Below are the code and all the weights of a small trained network. Each question names an input and a target symbol and asks about switching units off, where a switched-off unit gives its printed mean instead of its output.

import numpy as np


def w(rows, s, z=0):
    codes = np.array(rows[::2]) - 128.0
    scale = np.full(codes.shape[1], s)
    scale[-1] = z or s
    return codes * scale


def f(y):
    return y / 2 * (1 + np.tanh(0.7978845608 * (y + 0.044715 * y**3)))


def softmax(a):
    e = np.exp(a - a.max(-1, keepdims=True))
    return e / e.sum(-1, keepdims=True)


def log_softmax(a):
    a = a - a.max(-1, keepdims=True)
    return a - np.log(np.exp(a).sum(-1, keepdims=True))


def net(x, mask):
    ids = ['αβγδεζηθλμπστφψ'.index(c) for c in x.split()]
    T = len(ids)
    res = E[ids] + P[:T]
    u = 0
    for l in range(3):
        q, k, v = (res @ M[l].T for M in (Q, K, V))
        z = softmax(np.where(np.tri(T) > 0, q @ k.T / 3**0.5, -1e9)) @ v
        res = res + np.where(mask[u], z, O[l][:, -1]) @ O[l][:, :-1]
        u += 1
        y = f(res @ A[l][:, :-1].T + A[l][:, -1])
        res = res + np.where(mask[u : u + 4], y, B[l][:, -1]) @ B[l][:, :-1]
        u += 4
    return log_softmax(res[-1] @ U[:, :-1].T + U[:, -1])


Q, K, V, O, A, B = {}, {}, {}, {}, {}, {}
E = w([
[31,104,133],'α',
[85,151,94],'β',
[28,77,126],'γ',
[151,121,63],'δ',
[93,62,132],'ε',
[105,7,194],'ζ',
[80,115,83],'η',
[129,164,206],'θ',
[141,183,107],'λ',
[145,208,154],'μ',
[84,111,172],'π',
[99,244,44],'σ',
[249,144,137],'τ',
[188,37,202],'φ',
[161,118,154],'ψ',
],0.017)
P = w([
[112,53,27],'0',
[52,81,107],'1',
[103,60,112],'2',
[2,87,147],'3',
[53,74,134],'4',
[106,59,89],'5',
[105,58,144],'6',
[134,56,159],'7',
],0.0048)
Q[0] = w([
[143,3,131],'L0H0',
[138,118,93],'L0H0',
[145,177,224],'L0H0',
],0.014)
K[0] = w([
[18,78,94],'L0H0',
[157,65,102],'L0H0',
[100,189,252],'L0H0',
],0.013)
V[0] = w([
[113,176,239],'L0H0',
[190,152,225],'L0H0',
[254,218,204],'L0H0',
],0.0075)
O[0] = w([
[8,235,67,133],'L0H0',
[189,82,165,96],'L0H0',
[254,88,124,3],'L0H0',
],0.006,0.0066)
A[0] = w([
[83,2,178,68],'L0N0',
[62,140,6,63],'L0N1',
[232,106,168,91],'L0N2',
[121,220,108,3],'L0N3',
],0.0086,0.0033)
B[0] = w([
[91,183,20,253],'L0N0',
[247,96,127,164],'L0N1',
[77,116,48,137],'L0N2',
[132,129,40,121],'L0N3',
],0.011,0.0078)
Q[1] = w([
[64,234,41],'L1H0',
[163,129,10],'L1H0',
[150,254,188],'L1H0',
],0.0094)
K[1] = w([
[147,95,33],'L1H0',
[100,50,143],'L1H0',
[255,20,91],'L1H0',
],0.007)
V[1] = w([
[93,165,115],'L1H0',
[8,147,88],'L1H0',
[136,174,72],'L1H0',
],0.014)
O[1] = w([
[231,219,181,161],'L1H0',
[3,179,134,250],'L1H0',
[111,152,125,164],'L1H0',
],0.0054,0.022)
A[1] = w([
[58,42,27,113],'L1N0',
[81,243,132,41],'L1N1',
[174,129,254,252],'L1N2',
[54,29,16,45],'L1N3',
],0.0074,0.0049)
B[1] = w([
[191,163,241,197],'L1N0',
[255,32,94,251],'L1N1',
[253,174,235,134],'L1N2',
[194,187,130,181],'L1N3',
],0.0085,0.013)
Q[2] = w([
[203,108,158],'L2H0',
[127,98,127],'L2H0',
[2,11,161],'L2H0',
],0.0066)
K[2] = w([
[145,139,30],'L2H0',
[85,157,88],'L2H0',
[97,253,102],'L2H0',
],0.013)
V[2] = w([
[109,177,61],'L2H0',
[187,193,100],'L2H0',
[253,107,169],'L2H0',
],0.0079)
O[2] = w([
[90,162,75,158],'L2H0',
[160,154,81,254],'L2H0',
[133,1,123,227],'L2H0',
],0.0063,0.004)
A[2] = w([
[56,108,153,226],'L2N0',
[122,73,3,179],'L2N1',
[57,75,190,1],'L2N2',
[3,28,92,154],'L2N3',
],0.0063,0.0068)
B[2] = w([
[78,165,228,254],'L2N0',
[89,74,119,238],'L2N1',
[145,153,94,92],'L2N2',
[104,255,182,190],'L2N3',
],0.01,0.0035)
U = w([
[125,113,41,158],'α',
[144,136,99,90],'β',
[98,78,150,113],'γ',
[162,101,126,116],'δ',
[163,38,199,53],'ε',
[166,88,249,186],'ζ',
[173,175,115,174],'η',
[138,124,99,2],'θ',
[91,161,124,64],'λ',
[121,141,115,120],'μ',
[125,102,139,36],'π',
[64,144,89,112],'σ',
[106,86,124,92],'τ',
[47,192,177,188],'φ',
[134,61,194,116],'ψ',
],0.013,0.007)

Each question gives the input, a string of symbols that net reads in full, and the target symbol t.
The units are the heads (3 rows each of Q, K, V and O) and the neurons (one row each of A and B). Each row of codes is followed by its name. A weight is (code - 128) times the scale printed after its matrix; where a second scale follows, it is the last column's (O, A, B and U).
mask holds one flag per unit, layer by layer, with each layer's heads first. A switched-off unit (its flag False) gives its mean, the last column of its rows in O or B, instead of its output. The means were averaged over made-up inputs and are rounded, as every weight is.
A unit's drop is (log p(t) with every unit on - log p(t) with that unit switched off) / (log p(t) with every unit on - log p(t) with every unit switched off).
The circuit of an input: a set's keep is (log p(t) with only the set's units on - log p(t) with every unit switched off) / (log p(t) with every unit on - log p(t) with every unit switched off). Starting from the 12 units with the biggest drops (on a tie, the unit counted first), units are removed one at a time, each time the one whose removal leaves the highest keep (on an exact tie, the one counted first), for as long as the keep stays at least 0.8.
units of the circuit, in order: the units of the circuit, biggest drop first
most important unit: the unit with the biggest drop
k most important neurons: the k neurons with the biggest drops, biggest first
top k neurons in layer l: the k neurons of layer l with the biggest drops, biggest first
drop when u is switched off: that unit's drop, to one decimal
input π φ σ μ, target η: 4 most important neurons : L1N1, L0N0, L1N2, L0N3
input ψ δ φ μ δ φ, target η: most important unit : L1N1
input μ δ π π π π η δ, target φ: 3 most important neurons : L1N1, L0N0, L1N3
input τ π π φ π ζ σ, target α: top 2 neurons in layer 0 : L0N2, L0N1
input π π π π γ φ ζ, target η: top 2 neurons in layer 1 : L1N1, L1N0
input δ δ φ π π π β ψ, target φ: 3 most important neurons : L1N1, L1N0, L1N3
input π φ π ζ γ π ψ, target φ: 4 most important neurons : L1N3, L1N0, L0N1, L2N0
input π μ θ, target ζ: 3 most important neurons : L0N0, L1N2, L1N1
input ζ τ ψ μ π φ π η, target φ: 3 most important neurons : L1N1, L0N0, L1N3
input π φ π η μ γ, target η: 2 most important neurons : L0N0, L1N0
input π δ θ ψ, target ζ: 4 most important neurons : L0N0, L1N2, L0N2, L0N3
input π π σ α π π σ, target α: units of the circuit, in order : L0N3, L2N0
input π ζ π ε π π δ, target φ: 3 most important neurons : L0N0, L1N1, L1N3
input π π φ φ λ η, target φ: units of the circuit, in order : L1N1, L0N0, L2H0
input π γ δ ζ, target η: top neuron in layer 0 : L0N0
input φ φ φ, target η: drop when L0N0 is switched off : 1.2
input δ π θ, target ζ: drop when L0N0 is switched off : 2.0
input δ δ δ, target ε: drop when L1H0 is switched off : 1.0
input π π β δ π π φ, target φ: drop when L0H0 is switched off : 0.1
